Here is a tiny trained network, its code and every weight. The questions are about switching its units off for an input and a class, where a switched-off unit gives its printed mean instead of its output.

import numpy as np


def w(rows, s, z=0):
    codes = np.array(rows[::2]) - 128.0
    scale = np.full(codes.shape[1], s)
    scale[-1] = z or s
    return codes * scale


def norm(h):
    return h / np.sqrt((h * h).mean(-1, keepdims=True) + 1e-5)


def f(y):
    return np.maximum(y, 0)


def log_softmax(a):
    a = a - a.max(-1, keepdims=True)
    return a - np.log(np.exp(a).sum(-1, keepdims=True))


def net(x, mask):
    res = np.array(x, float).reshape(1, 2) / 4 @ E
    u = 0
    for l in range(2):
        y = f(norm(res) @ A[l][:, :-1].T + A[l][:, -1])
        res = res + np.where(mask[u : u + 6], y, B[l][:, -1]) @ B[l][:, :-1]
        u += 6
    return log_softmax(norm(res)[-1] @ U[:, :-1].T + U[:, -1])


A, B = {}, {}
E = w([
[124,174,84,30,147,2,96,160],'x0',
[224,77,62,198,141,131,106,116],'x1',
],0.0087)
A[0] = w([
[180,149,129,254,103,114,121,147,108],'0.n1',
[181,94,123,131,168,214,136,71,87],'0.n2',
[36,100,180,92,88,131,116,133,3],'0.n3',
[139,46,79,24,158,136,96,87,211],'0.n4',
[124,208,130,156,123,109,32,176,114],'0.n5',
[107,93,160,181,45,126,117,154,240],'0.n6',
],0.0071,0.002)
B[0] = w([
[49,152,156,25,153,206,187,40,252],'0.n1',
[157,118,101,177,121,15,84,255,250],'0.n2',
[125,149,148,41,188,210,181,46,238],'0.n3',
[171,146,211,178,111,145,146,146,231],'0.n4',
[78,138,92,172,100,121,164,76,195],'0.n5',
[124,143,76,142,146,62,165,136,225],'0.n6',
],0.0079,0.0043)
A[1] = w([
[224,131,28,27,222,117,140,43,163],'1.n1',
[117,37,54,72,156,134,133,126,75],'1.n2',
[168,163,169,104,151,146,161,97,202],'1.n3',
[151,156,152,50,149,115,22,209,160],'1.n4',
[130,50,149,173,139,232,171,118,82],'1.n5',
[253,54,30,71,186,148,98,67,5],'1.n6',
],0.011,0.002)
B[1] = w([
[139,119,157,195,49,71,95,162,246],'1.n1',
[174,131,86,155,198,156,151,133,153],'1.n2',
[162,95,32,139,223,157,138,151,192],'1.n3',
[160,64,161,232,83,238,114,73,160],'1.n4',
[131,149,165,125,52,65,75,118,206],'1.n5',
[32,166,133,2,222,219,193,89,210],'1.n6',
],0.0091,0.012)
U = w([
[52,160,139,65,185,209,181,63,204],'0',
[112,116,186,210,9,74,95,122,200],'1',
[153,103,43,183,190,74,159,204,255],'2',
[117,63,91,76,100,122,87,161,14],'3',
[149,78,142,105,136,125,92,173,26],'4',
[167,113,136,86,113,155,88,201,29],'5',
[169,85,134,91,123,125,104,164,15],'6',
],0.014,0.0042)

Each question gives the input, the list of numbers given to net, and the class t.
The units are the neurons (one row each of A and B). Each row of codes is followed by its name. A weight is (code - 128) times the scale printed after its matrix; where a second scale follows, it is the last column's (A, B and U).
mask holds one flag per neuron, layer by layer. A switched-off neuron (its flag False) gives its mean, the last column of its row in B, instead of its output. The means were averaged over made-up inputs and are rounded, as every weight is.
A unit's drop is (log p(t) with every unit on - log p(t) with that unit switched off) / (log p(t) with every unit on - log p(t) with every unit switched off).
The circuit of an input: a set's keep is (log p(t) with only the set's units on - log p(t) with every unit switched off) / (log p(t) with every unit on - log p(t) with every unit switched off). Starting from all 12 units, units are removed one at a time, each time the one whose removal leaves the highest keep (on an exact tie, the one counted first), for as long as the keep stays at least 0.8.
circuit, biggest first: the units of the circuit, biggest drop first
most important unit: the unit with the biggest drop
k most important neurons: the k neurons with the biggest drops, biggest first
k most important neurons of layer l: the k neurons of layer l with the biggest drops, biggest first
drop when u is switched off: that unit's drop, to one decimal
input [3,-2], class 2: circuit, biggest first	(1.n6; 1.n5)
input [-1,0], class 2: circuit, biggest first	(1.n6; 1.n1)
input [-7,3], class 1: most important unit	1.n5
input [3,-1], class 2: 3 most important neurons of layer 1	(1.n6; 1.n1; 1.n5)
input [2,0], class 2: 2 most important neurons of layer 0	(0.n2; 0.n4)
input [-3,-3], class 2: circuit, biggest first	(1.n3; 1.n6; 0.n3)
input [-3,0], class 2: circuit, biggest first	(0.n2; 1.n6; 1.n1)
input [-5,8], class 0: 2 most important neurons	(1.n6; 0.n1)
input [-8,8], class 0: 4 most important neurons	(1.n1; 1.n6; 0.n1; 0.n4)
input [2,-2], class 2: 2 most important neurons	(1.n6; 1.n3)
input [8,-3], class 1: 2 most important neurons	(1.n6; 1.n4)
input [0,1], class 2: 2 most important neurons	(1.n6; 0.n1)
input [-8,-7], class 1: 3 most important neurons of layer 1	(1.n6; 1.n5; 1.n2)
input [-1,-2], class 2: most important unit	1.n3
input [-8,-5], class 1: 2 most important neurons	(1.n5; 1.n6)
input [-2,2], class 2: 2 most important neurons	(0.n2; 1.n6)
input [-1,1], class 2: drop when 1.n6 is switched off	0.4
input [5,-1], class 1: drop when 1.n6 is switched off	1.5
input [0,6], class 0: drop when 1.n6 is switched off	2.1
input [-8,2], class 1: most important neuron	(1.n5)
